Levels
[-11  -5 -43  58  -9  -4   7   6  35  -6 -10  19 -20 -21  19 -20  30   5
  -6  38 -23 -15  19   1   9 -23 -47  23 -30  -5  12  17 -17 -35  14 -16
  -8  44   8]
4
[ -3 -14 -60  62 -42 -31  43   6  21  -9 -10  15 -12 -23  42 -12 -12  -6
  14  -6 -34 -13  29   3  28 -24 -49  29 -46 -11  23  35 -19 -59  18 -38
 -18  -8 -10]
3
[-33 -31 -71  23 -30  31  58 -11 -58  19 -10   4  -9  34   5 -17 -23  13
 -47  11 -31  -3   8  21  18 -11 -39  34  18  10 -14   3  32 -25  -5   4
 -24   3  67]
6
[-16  -8 -52  65 -44 -22  95  -9   6  11 -52  24  -9 -11  24 -17  -9 -10
   4  -2 -33  -3  24  14   5 -21 -60  23 -37  14   6  24 -31 -61   3 -37
 -11  26  -5]
3
[ 17   7 -67  14  -2   2   8  11  44   2  10  -8 -19  -4  35  21  -1   4
  -9  31 -22 -28  27  -8  15  -8 -23  26 -22 -17   3 -20  18  -1  11   9
 -16  30  11]
1
[  3 -14 -71  87 -28  33  23  14 -12  -4  -4 -41 -24  32  13  17  -9  15
 -19  24 -27 -31  15  -1   7  -2   9  28  40   9 -12  -5  45 -25  -8  -9
 -27  59  46]
1
[ -6  -9 -29  60 -26 -13  17   3  39   2 -21  23   1 -19   0  -9 -27   0
  -1  15 -31  -7  31   1  18 -18 -42  38 -38 -15   9  39 -14 -27   8 -26
  -8   7  12]
3
[-26 -29 -85  43 -25   1  54  15   6  13 -20   2  -7   1  10  -9 -17   4
 -48  25 -55   3  38  -4  24  -3 -59  56 -15   8  10  23  -2 -51   7  -1
 -23  28  32]
3
[-15  -7 -76  31 -33 -14  67   0  -5  21 -14  -3 -11  -4  20 -14  -8  -1
 -18  -8 -31  -5  23  -3  13 -25 -53  28 -14   4  20  32 -18 -66  -8 -29
 -12  33  21]
2
[ -3 -35 -53  43 -27  17  34  10   1 -11   1  -7 -31  15  14 -19 -29  16
 -26  33 -30  -9  25   4  13 -10 -35  23  -7   0  -7  23  -8 -40  12 -20
 -20  39  19]
3
[-21  -8 -57  55 -22 -27  45  13  -4   0 -16  23 -34 -11  34 -28 -16  -1
 -20 -12  -8 -19  29  -7  20 -26 -50  22 -22   5   3  17  14 -34   6 -15
 -16  12  17]
4
[-28   2 -44  34 -26  19  56  10 -47  -1  -8 -20 -44   7   6 -21 -14   2
 -21   0 -31 -20 -18 -13  11 -25   2   1  35   7 -12  44  -2 -14 -11 -22
  -7  42  28]
4
[-17  -9 -31  34 -25 -24  13  15 -14   1   5  11 -26 -25  18  -9 -36 -23
  -9  15 -12  -5  32  -5  24 -44 -39  18 -24  -2   7  22 -12 -27  -4 -10
  -5  40  17]
4
[-15  -3 -49  19 -12  -3  34  -1 -39  -7  -2  11 -19  -5  52 -36 -15   5
 -18  -1 -15  -4  12 -20  22 -24 -31  19 -29  -1  -8  19   4 -32 -20   4
  -8  37  18]
5
[  7   8 -51  20 -12   8  52  14   6  13 -10 -14 -17  11  22  14   9   5
  -8  10 -25 -20  10   0  17  -3  11  16  -3   5   3  -6  39 -23   1   3
 -31  52  26]
1
[-37 -21 -63   6 -18  23  64  -9 -66  10   7  -1 -12  46   3 -40  -6  10
 -62 -26 -22 -20  14 -10   1  -9 -25  12   4  20  -4  19   1 -19 -10 -20
 -28  19  71]
5
[ 15 -16 -62  34 -24  -3  33   4  46  11 -23  16  -6   1  21  11   6   4
 -24  -2 -44 -11  20  -5  40  -2   0  30 -29 -20   9  10   9 -54  13   1
 -22  32  16]
2
[-19 -13 -17   2   1 -11  36  -5 -21  10 -26  -3  12   0 -28 -24   3  -1
 -15   7 -21  25  24  41  10 -12 -37  35 -10  30   2  32 -39 -38   1 -17
 -13 -26   7]
6

Levels
[ 59   2  -7 -35  10 -17  10  -1 -10 -15  -7  39 -10  72 -44   2  14 -30
  24  -3  11 -65   0  -3  28  14  41  11 -61   8  -2   0  -8  -7  29   4
  -5  59  -6]
2
[  0  -4 -46 -29  -1   6 -34  -9  -3  -3  -1   7 -18  89 -33  15  -1   1
  12 -12  10 -81   1  13  92   7  16  -2 -18 -12   8 -32 -47 -33   7  -2
   1  23  10]
1
[ 46 -16  -2 -29  18 -12 -11  -8   1   9   3  17  -6  24 -27  -4   1 -15
  12   9  -2 -43 -12 -10  31   1  24 -10 -62   3  -5 -21 -10 -10  15   1
 -27  47  -4]
2
[-16  26 -30 -34 -24  13 -42  -1   6   3  -6  -3 -23  54 -45   7   2  -8
   0   9  24 -88   5  13  62  18  19   5 -13 -11   4 -18 -26 -40   1  11
  -5   3  15]
0
[-12  -7  -9 -14  -9  -3 -21 -12  11   1 -18   0 -11  90 -53  30  -5   3
   0 -12  22 -43   0  18  56  10   0  12   3 -35  22 -11 -21 -38 -58   8
 -27  11  31]
0
[  19   -3  -16  -28    0   -3  -13  -19   -1   -9   -4   28  -26   68
  -64   13    7   -9   13  -11   34 -104   -8   11   67   16    8    3
  -41  -13    6   17  -21   -9   26   12  -10   38    4]
1
[ 49  -9 -14 -38  15  -5 -24  12   2   2  -8  10 -23  -2  10 -21  16 -18
   5   4 -12 -50 -11  -6  43 -12  23 -24 -40  25  -5 -19 -16  11 -11 -26
  -2  57  -8]
2
[ 96   6  10 -34  12 -19   5 -12   5   4  -7  16 -17  46 -10   6   0 -21
  27  -1  -2 -58  -2 -16  21 -14  33  -9 -57   8 -15 -18  -9  -4  52  -7
 -15  52  -1]
2
[-26  14 -28 -17 -22   7 -35  -2   5   3  -2 -13 -15  53 -36  10  -4  -4
 -18   1  15 -22   2  25  64  18  -6 -16  13 -24  21  25 -10 -20  -2   7
  -7 -28   7]
0
[ 11  -8 -32 -30  15   6 -48 -27  -8  -3   6 -19 -16  58 -44   5 -22   5
  -1  11   5 -99   1  16 114  10   7   1 -26 -26  11 -34 -24 -44 -18   0
   9  12   9]
1
[ 53  -1 -16 -46   8 -13  -7   7   7   2  -8  38 -33  36 -18 -21   2   0
  24 -31  -4 -60  -6 -12  32  -7  30 -22 -43  17 -12 -29 -25 -19  10  -6
   9  57 -12]
2
[ 47 -34   3 -15  14  -9 -57 -25 -25   4  -3 -26 -33 -14 -39   3 -15   3
  10  20   2 -48   1   7  96  -2 -24 -12 -29 -17   2 -25  -2 -12 -24   1
  -7 -15  21]
1
[  35  -20  -14  -33   12   24  -11  -28   -2   -2    1    8  -14   55
  -45    8   10    7   -3    4    2 -100   -6    3   59    1    8   -3
  -27  -18    0   -8  -16   -5   -3   -8    0    5    1]
1
[ 12  -3  -7  -7   5  10 -13 -23   2   7  -1  10 -14  91 -59  26   0  13
   4 -12  20 -91   0   9  81   1   4   1 -19  -9   7 -24 -23 -27   1   6
  -3  -3   9]
0
[ 44 -10  10 -26   5  -9  -7 -24   8 -11 -21   9 -18 -12 -27 -20  10  -7
  20  11  -9 -62   4  -4 109 -29   8  -9 -53   9  -6  -4 -19  17 -14   0
   0  38  10]
2
[-28  18 -30 -19   2  16 -38  -4  -2   3  -1   1 -17  72 -25  -3 -13  -1
   3 -11  28 -78   9  30  68   8  -5  -5  -4  -3   7 -33 -30 -56 -23   9
   6 -15  21]
0
[ -1   6 -51   9  -5  26 -43 -16   8  14  -1 -10  -5  53 -39  19   0   2
   1   7  17 -60   2   9  88  13  -3   6  17 -12  13 -23 -18 -35 -14 -10
  -4  -7 -21]
0
[  2  13 -32 -34   2   2 -30 -27   4  -4   0  -5 -21  67 -65  20  -7 -14
   1  -3  15 -82   1   9  88   7  13   7 -11 -23  16 -47 -12 -19  -5   7
 -15  10  10]
0
[-12  27 -21 -20 -12  13 -28  -4  -9   2   0   7  -8  92 -55  22   3   2
  12 -18  27 -58 -12  28 114  17   9   7   7 -33  11 -14 -28 -31  -3   4
  15  -7   5]
0
[ 46  -6  15  -1  10 -12   2 -32   6  -6   3  16 -16  66 -51  45  -7 -13
  12 -15  20 -82   2  -3  71  10  27   5 -50 -22  15 -29  18 -11   6   0
   4  38  15]
1
[ 31 -29 -20 -20  20  -8 -14 -28  -3  -9  10  -5 -28  43 -48  -3   2   1
   8  13   9 -83  -8  27  85   3  23   1 -50  -1   9 -28  -4 -19  -1   6
 -15  18  17]
1
[ 19  24 -26 -33 -12   3 -18 -17   9 -16  -9   9 -62  93 -63  28   4 -28
  10 -13  21 -96   7  13  67  17  25  30  -9 -24   0 -33 -36 -27  31  -8
   4  17   6]
0
[ 17 -15  19 -36   1  -6 -25   0  -3  -4  -1   6  -1  64 -60  25   6   3
   8  -5  10 -78   9   6 114   4 -13  21 -21 -12  18 -15  -9 -44  35   8
  -7 -12   9]
1
[  8   5 -14 -26  -1   8 -24 -31  -2 -11   0 -13 -27  78 -51  57  11  -5
  -2 -11  23 -67  -3  21  77  12  12   6 -19 -45  16  -6 -12 -15 -23   3
  20 -11  21]
0
[ 50 -24  -7 -26   9 -11 -22 -41   1 -10   0 -11 -16  17 -32   4  -1  -4
  10  15 -18 -64  11  16  88   8   6  11 -55 -14  -4 -20   7 -15  -5   2
   3  13  11]
1
[ 36   6  -4 -37  13   7 -11  27  28  -4  12  36   4  36   4 -22 -21  -2
  25 -11  -6 -51  -2   5  36  -2  34 -13 -60  11 -22 -26 -15  -8  24  -3
  -5  49  -2]
2
[  24    2  -27  -25   19   11  -22   -2  -11   10  -11   25  -17   43
  -30  -10   -2  -18    6    0   -1 -102   -2    8   89    3   33  -26
  -38   -3  -12  -31  -33   -3   12    0    7   59    0]
1

Levels
[ -7  33 -21   3 -30  19 -27  39  14   2  32  36  -6 -63  13  26   7  -7
 -27  33  -3  10   9 -17  15 -14   0   8 -19 -30   1  59   5   1  27  -2
  -7  37  20]
0
[ 17  48 -21  -6 -16  11 -24  40   5   8  25  36 -15 -54  14   5   2   5
 -19  59  -7  30   7 -15  32 -10 -18 -19 -13 -28  15  18   2   2  32  -1
  -4  46  13]
0
[ -4  46 -15  -2  -8   5 -11  31  12   7   7  21  -8 -52  19   2 -23  -5
 -15  34  11  14  17 -21  26 -26   5 -17 -11 -23   6  30  18 -11  19   4
  -4  26   9]
0
[ 15  31 -15   0 -25   8  11  20  -2   6  13  17  -9 -32  33  26  10  15
 -12  19  -5 -11   2  -8  19  -3   0 -32  30 -23 -26  30   2 -10  23  47
  -7  -1  26]
2
[ 17  39  -8 -12   0  -4  -5  18  39  19  -6  10 -14 -32  29  19 -12  13
 -20  21  -1 -15  13  -4  22   4   8 -23  49 -17 -13  19  11  -1  15  11
  -1  11   9]
2
[-36  43  -4 -26  11  -6   8  24  -3  13 -10  39  -8 -22  17  -9 -36  -7
 -11   8  -1  13  21  -4  16 -26  12 -17   8  10   1  13  16 -12  13  -6
   2  18  14]
1
[-11  41 -22 -18  -9   9 -11  33  10   0   7  29 -18 -42  11   3   8   3
 -10  13  -1  25  14 -12   2 -24   2 -18   5   5   6  38   1   4  11   3
   3  29  14]
0
[  1  27 -20  -9 -13   6 -19  30   7  10   8  24  -7 -52  28  10 -13   8
 -19  35  -9  11   4 -10  32  -9 -10 -35   4 -17  28  43   7   4  21  10
  -4  37  15]
0
[ 31  24 -16  -7 -30   5 -20   8   7   5  29  22  -9 -50  26  45   3  15
 -27  34  -8 -10  12 -11  18  13 -11 -25  20 -48  -8  44   0  -1  22  22
 -12  27  24]
2
[  1  45 -15  -6 -15  12 -17  42   7   5  12  35  -7 -51  11  16  -7   7
 -37  43 -11  26   9 -20  24 -21 -11 -30 -22 -21   7  61   4  16  25   2
  -1  54  17]
0
[  0  34 -16 -14 -20  -1 -10  22  14  13  12  21   3 -49  11  17  -3   7
 -11  34 -16   1  12  -6  13  -6  -5 -13   3  -9   3  35  19 -11  29   4
  -2  29  17]
1
[ 37  39 -12  -2 -41   2 -28  12   9  20  20 -53   5 -57  29  36   5  19
 -21  33  -4 -10   7  -6  17  12   5 -27  14 -19 -12  37  12 -11  15  15
  -7  32  23]
2
[ 32  52 -18  -5 -33   3 -25  25  13  14  30  32  -6 -64  12   9  16  18
 -25  45  -2   4  -3 -13  23  -1  -7 -14   8 -34 -13  45  -1 -32  14  14
 -10  55  14]
1
[ 22  33  -6 -16  -4   2 -25  55 -10  -2   5  19 -23 -46  22   2  -7   1
 -18  29 -22   3   5  -3   9  -9   8 -22  12 -16 -15  34  21 -11  12   9
  10  11  20]
2
[  9  48 -11 -10 -11  -1  -9  47  10   1  15  24  -3 -38  -1   2 -10   3
 -15  21  -5  41  -9 -29  18 -27  -5 -25 -10 -14  14  59   6  -5  29  -2
   0  33  11]
0
[ 14  28 -14 -15 -19   8 -13  39   8  10  11  27  -9 -59  13  15   1   5
 -19  33  -6   2  11 -14  26  -3  10 -20   2 -27  -3  42  35  -6  11   8
  -8  30  -5]
1
[ -6  40 -17 -13  -8  -1 -13  35  -5  10 -26   9  -4 -42  21   1  -8  22
 -22  13   0  13  14 -15  10 -17   0 -16  14  -7   1  38  -2  -1  27   6
   1  18  11]
1
[  7  41 -10 -13   0  -1 -15  24   3   6  -2   9 -12 -49  25  14  -8  -2
 -20  17   2   3  12   2  11 -18   9 -42  15 -11 -16  24  20 -24  22   1
   9  19  19]
2
[ 16  41  -9   3 -28   2 -25  20   9  10  15  15 -11 -56  25  21  17   8
 -22  45  -8   0  12 -19  11   6   2 -18  14 -21 -12  28   3  -1  30  44
   8   2  18]
2
[  5  56 -19   7 -22   9 -25  -7  15  11  17  24  -8 -57  15  16   9   7
 -13  37  -6  10   4  -4  13  -4  -3 -21  10 -24  -2  42   5 -19   4   6
   6  29  28]
1
[ 16  43 -12 -15 -12  -2 -22  28   2   8  16  12  -8 -50  27  23  12  -4
 -22  30 -10 -10   5 -28  12  -2   0 -28  17 -16 -22  30   8  -8  39  14
 -12  14  14]
2
[ 37  24  -9  20 -39  -6 -21   5   0  13  23  19 -22 -46  29  42  24   9
 -28  35  -6 -18  -2  -3  14  25  -7 -24  38 -38 -22  20   8  -5  15  17
 -12   6  32]
3
[  5  44 -29  -4 -16  20 -14  47   5  11  11  24 -11 -47   3   8  20   4
 -16  42  -6  26 -16 -22   9 -36  -9 -20  -2 -20   7  48   2 -10  21  -3
  -9  30  18]
0
[ 12  50 -11 -17 -36   2  -9  -5   4  17  14  10  -7 -47   7  29   3   9
  23  29   4 -10  15 -11  15  10  -5 -28  27 -28 -14  42  15  -4  12  20
  -6  11  31]
2
[  2  47 -15 -21 -24  -4  -5  16   5   9   6  26  13 -47  13  11   0   2
 -20  24 -15  -2   2 -13  13 -12  -5  -5  15 -21  -4  22  17  -7  18  12
   1  22   8]
2
[ -4  47 -18  -1 -39  11 -20  32  13  14  27  22 -10 -56  22  17  39  13
 -19  41  -7  17 -11 -12  25  -5   0 -18  -6 -25  10  41   3  -2  20   5
 -13  46  35]
0
[-11  51 -38  -2 -20  11 -20  49   0   1  18  37 -11 -53  22  27  -1  16
 -38  31  -2  19  13 -14   7 -22  -1 -16  -7 -26   7  43   0 -11  23  -3
 -24  35  21]
0
[ 27  25 -11   3 -28   7 -14   0  13  15   9  12  -8 -38  23  39  22   9
 -41  19  -9 -18   3   3  25  21  10 -16  36 -23 -26  18  12  -8   6  33
 -22 -10  13]
3
[ 38  22 -15  10 -34   8  30   7   4  20  25  19 -10 -44  25  54  30   5
 -22  30  -7 -23  -5  -6  17  16  -7 -11  17 -39 -32  31  -1  -5  28  26
 -10  11  23]
3
[ 31  30 -19   1 -34   5 -19   9  23   5  16  17 -11 -35  33  39  21  15
 -15  22   5 -16   7 -11  33   8   5 -18  28 -32 -26  23   9   5  17  15
  -9   4  20]
3
[  2  45 -18  -7 -22  17 -18  35   7   6  19  30  -3 -62   7  -5  -8  16
 -15  34 -10  12   7 -19  17 -22 -11 -21  -4 -22  23  48   6  -1  23   7
 -13  35  15]
0
[ -12   49  -24   -2  -11   11  -26   45    0    9   12   35   -1  -50
    8    4   -9 -120  -16   32    3   18  -17  -18    7  -37  -11  -16
  -15  -24   13   53    4   -1   30   -1   -3   34   16]
0
[ 12  38 -12  -8 -23   4 -12  24   5  14   9  25 -12 -55  23  24   6   6
 -34  20 -11 -17  14 -15  15  -4  -1 -24  20 -24 -12  27  10 -11  13  16
 -14  10  21]
2
[  7  51 -20  -6 -33   8 -19  50  12  12  25  36 -16 -93  10  19   4  18
 -31  44 -12  14   8 -22  25 -19 -13 -37  -5 -23   2  78   1 -10  18   0
 -10  50   3]
0
[ 15  23 -13  -5 -10  -6 -17   3  27  17  12   3 -12 -44  28  26   1   5
 -22  -5 -12 -12   7  -4  16  -2 -15 -10  17 -14 -19  10  10  -6  16  13
 -15 -10  19]
2
[ 28  23 -37   4 -22  -2 -31  -1   0  10  18  15  11 -41  27  28  25  13
 -21  22  -9 -16  -8   1  14   9  -5 -18  25 -33 -16  26   8   4  16 -52
  -9   2  26]
3
[ -2  43 -10 -15 -10   0 -16  40   8   9   4  16 -14 -50  32  -2 -18  19
 -13  28  -4  32  11 -11  14 -28   1 -13  -1  -1   9  48   5   2  21  -6
  13  36   8]
0

Levels
[-10  -4 -12  32   3  44  15  12 -56   0 -39  24  19 -13 -11   5  11   5
   4  15 -16 -40 -11   0  16 -18  19  -8 -26   4 -28 -22  72 -27   7 -54
 -28   1 -23]
6
[  0   1 -19  -2 -13  39   3  -9  11  -1 -25  24 -21 -13 -47  -7  13 -26
  -8 -19 -26 -15 -18  -5  -9 -26  27  34  -3   1  -9  -9  63 -13   0 -47
 -30 -18 -10]
2
[ 14   0 -16  20  -1  37 -33  20  31   0 -62  20   4  -4 -37   2  12 -15
  -2   0 -33 -32 -76  -9  -2 -16  14  12   7  -1 -24  -6  76  -8 -11 -56
 -21  -9  -8]
3
[  9  16  -8  -3 -19  38  -9  -8  12   1 -25  24   1 -10 -47   3  15 -37
 -13 -19 -24 -13 -17  -5  -7   1   7   1  -9   0 -13  -3  97 -19  -6 -34
 -26  -7 -18]
2
[ -4   0 -20   1  -3  52  -6  -7  11  -1   5  25  -4  16 -36 -15  10 -26
  -3 -12 -37  -5  -3   5 -16   1  22  13 -13   1 -14 -17  53 -22   8 -55
 -25  -6  -7]
2
[  5 -15 -15  20 -21  52   3   4 -77 -13 -31  18  24 -94 -26  35  20 -15
 -23  17 -35 -27 -26   3   9 -21  17  -7   6   4  -8   0  67 -26  15 -73
  30   0 -36]
6
[ 11 -14 -24  50  22  73  15   1  35  -1 -98  24   8  10 -26 -63  15  -1
 -52  -1 -36 -72  -8 -13 -32 -13  31  -2 -14   4 -32  -7  42   4   3 -44
 -17 -21  -9]
4
[  3   0 -14   9  -9  46   8   5  29  -6 -44  40  -2   4 -30  -5  12  -2
  -4  -4 -23 -37   7  -8 -26  -4   5  10 -11  15 -19  -3  30  -8   3 -30
 -22 -21  -7]
2
[ 23   3 -16   1  -5  50  23   5   0   9  -6  21  -7  -5 -30  12  29 -22
 -15  -2 -41  -9 -16  18  -3   0  13  14  -3  -6 -20  -1  81 -14   2 -75
 -25 -23 -14]
2
[ -5  -2  -7   9 -14  59 -25  24 -16  16  47  37  -1   7  -5  11  16 -54
 -10   5 -18 -13   1   2 -13  -4   4  -1 -26  12 -17  -4  59 -15 -15 -72
 -12 -10 -14]
1
[  2   7  -3  37 -14  77  19 -48 -18   2 -66  41   7   3 -20   3  29 -11
 -39   8 -41 -28   4  -9  -4 -15  16  -2 -17   3 -26   4  70 -15  -8 -61
 -26  -6 -11]
5
[  3  -8  -6  31  -8  60  16  13 -51  -9 -54  27   5 -15 -25  -2  17 -14
 -23  18 -29 -21  -1  -2  12 -23   6  -6   1   2 -26   5  71 -18 -12 -78
 -16  -1 -28]
6
[  1   2 -26  31 -10  68  14   6  12 -14 -77  25  21 -19 -31   9  36  -3
  -6  25 -28 -42 -10  -6  -2 -14   9   8 -12  10 -31   1  74 -11  -1 -68
 -22  -9 -16]
4
